Here is a tiny trained network, its code and every weight. The questions are about switching its units off for an input and a class, where a switched-off unit gives its printed mean instead of its output.

import numpy as np


def w(rows, s, z=0):
    codes = np.array(rows[::2]) - 128.0
    scale = np.full(codes.shape[1], s)
    scale[-1] = z or s
    return codes * scale


def f(y):
    return y / 2 * (1 + np.tanh(0.7978845608 * (y + 0.044715 * y**3)))


def log_softmax(a):
    a = a - a.max(-1, keepdims=True)
    return a - np.log(np.exp(a).sum(-1, keepdims=True))


def net(x, mask):
    res = np.array(x, float).reshape(1, 7) / 4 @ E
    y = f(res @ A[0][:, :-1].T + A[0][:, -1])
    res = res + np.where(mask, y, B[0][:, -1]) @ B[0][:, :-1]
    return log_softmax(res[-1] @ U[:, :-1].T + U[:, -1])


A, B = {}, {}
E = w([
[1,78,125,133,111],'x0',
[128,129,123,126,130],'x1',
[129,123,114,124,127],'x2',
[157,61,115,207,11],'x3',
[160,21,129,135,188],'x4',
[138,96,189,14,67],'x5',
[128,131,133,131,130],'x6',
],0.0074)
A[0] = w([
[133,141,224,94,70,106],'N0',
[103,147,94,209,151,118],'N1',
[125,85,111,162,71,95],'N2',
[138,56,114,93,166,175],'N3',
[168,85,97,161,47,93],'N4',
[117,161,80,189,166,91],'N5',
[105,143,110,59,191,94],'N6',
[114,101,222,69,109,102],'N7',
[157,155,114,164,157,87],'N8',
[151,125,158,159,153,144],'N9',
[119,141,105,147,124,253],'N10',
[102,208,141,138,79,120],'N11',
[112,143,137,79,201,71],'N12',
[128,106,121,44,114,99],'N13',
[9,98,104,117,116,107],'N14',
[126,219,116,137,87,112],'N15',
[199,171,149,111,172,117],'N16',
[170,54,164,155,194,120],'N17',
[155,88,134,62,74,88],'N18',
[203,126,168,114,153,89],'N19',
[110,141,110,180,144,85],'N20',
[9,95,142,108,183,94],'N21',
[180,70,130,135,168,125],'N22',
[202,179,115,128,118,125],'N23',
],0.011,0.014)
B[0] = w([
[153,98,84,129,206,155],'N0',
[183,84,116,97,186,159],'N1',
[136,207,146,175,143,148],'N2',
[66,143,140,81,99,197],'N3',
[93,219,190,244,199,158],'N4',
[177,72,116,140,168,145],'N5',
[109,187,184,254,171,147],'N6',
[165,92,91,131,178,160],'N7',
[191,122,99,147,132,129],'N8',
[125,120,134,113,114,145],'N9',
[167,116,207,20,144,252],'N10',
[17,107,100,112,160,147],'N11',
[104,181,137,198,160,139],'N12',
[196,116,96,162,206,144],'N13',
[229,150,76,137,35,167],'N14',
[29,107,79,119,135,145],'N15',
[180,159,118,180,44,160],'N16',
[25,106,92,126,93,168],'N17',
[155,117,92,186,199,150],'N18',
[132,129,81,133,98,143],'N19',
[153,119,93,150,165,129],'N20',
[166,159,107,168,63,162],'N21',
[79,128,118,120,98,160],'N22',
[109,124,89,117,55,155],'N23',
],0.0095,0.013)
U = w([
[102,197,203,207,175,68],'0',
[123,118,157,95,147,254],'1',
[159,70,64,131,219,59],'2',
[123,126,173,87,132,200],'3',
[153,145,91,139,59,89],'4',
[112,117,176,86,150,170],'5',
[10,99,80,109,138,45],'6',
],0.014,0.0095)

Each question gives the input, the list of numbers given to net, and the class t.
The units are the neurons (one row each of A and B). Each row of codes is followed by its name. A weight is (code - 128) times the scale printed after its matrix; where a second scale follows, it is the last column's (A, B and U).
mask holds one flag per neuron, in row order. A switched-off neuron (its flag False) gives its mean, the last column of its row in B, instead of its output. The means were averaged over made-up inputs and are rounded, as every weight is.
A unit's drop is (log p(t) with every unit on - log p(t) with that unit switched off) / (log p(t) with every unit on - log p(t) with every unit switched off).
The circuit of an input: a set's keep is (log p(t) with only the set's units on - log p(t) with every unit switched off) / (log p(t) with every unit on - log p(t) with every unit switched off). Starting from the 12 units with the biggest drops (on a tie, the unit counted first), units are removed one at a time, each time the one whose removal leaves the highest keep (on an exact tie, the one counted first), for as long as the keep stays at least 0.8.
circuit, biggest first: the units of the circuit, biggest drop first
most important unit: the unit with the biggest drop
k most important neurons: the k neurons with the biggest drops, biggest first
drop of u: that unit's drop, to one decimal
input [8,-1,-1,-8,5,3,-8], class 0: most important unit => N6
input [3,5,-6,2,3,6,0], class 2: circuit, biggest first => [N7; N18; N0]
input [-7,-4,-1,-6,7,-1,0], class 4: circuit, biggest first => [N16; N19]
input [2,3,-3,1,-2,-6,0], class 2: 4 most important neurons => [N1; N3; N5; N20]
input [-4,-1,-4,2,0,-7,-1], class 2: 4 most important neurons => [N1; N5; N3; N8]
input [-8,1,-6,-7,8,6,-2], class 4: circuit, biggest first => [N16; N19]
input [6,-2,-1,1,-8,-8,1], class 2: circuit, biggest first => [N1; N5]
input [5,-5,-7,0,-3,7,0], class 2: circuit, biggest first => [N0; N7; N13]
input [2,7,-3,7,0,8,1], class 2: circuit, biggest first => [N0; N18]
input [-5,-4,-1,-1,2,4,2], class 4: circuit, biggest first => [N16; N10]
input [-5,-4,1,6,6,-2,-1], class 0: 2 most important neurons => [N4; N2]
input [2,-6,-5,2,-8,2,-5], class 6: 2 most important neurons => [N11; N15]
input [-5,-5,4,5,8,-5,-1], class 6: 2 most important neurons => [N17; N22]
input [5,-7,1,4,-3,-8,1], class 2: circuit, biggest first => [N1]
input [7,-2,4,-7,1,0,-6], class 0: 2 most important neurons => [N6; N12]
input [6,0,-6,8,-8,-3,2], class 0: 2 most important neurons => [N4; N2]
input [8,-5,7,0,-3,2,-6], class 4: 2 most important neurons => [N14; N21]
input [2,-4,7,6,4,8,3], class 2: 3 most important neurons => [N18; N7; N0]
input [-7,4,-1,3,5,2,1], class 4: 4 most important neurons => [N16; N19; N23; N10]
input [0,0,-8,7,-7,-5,5], class 5: 2 most important neurons => [N10; N1]
input [-5,-2,-3,-1,-4,8,3], class 2: most important unit => N0
input [-8,6,6,-5,-1,-4,0], class 4: 2 most important neurons => [N16; N23]
input [3,-7,-7,7,0,-8,4], class 2: 2 most important neurons => [N1; N5]
input [-7,-1,-4,-2,3,5,-6], class 4: drop of N16 => 0.5
input [4,6,4,1,8,1,5], class 6: drop of N22 => 0.1
input [-3,-7,-4,8,1,6,-4], class 0: drop of N4 => 0.6
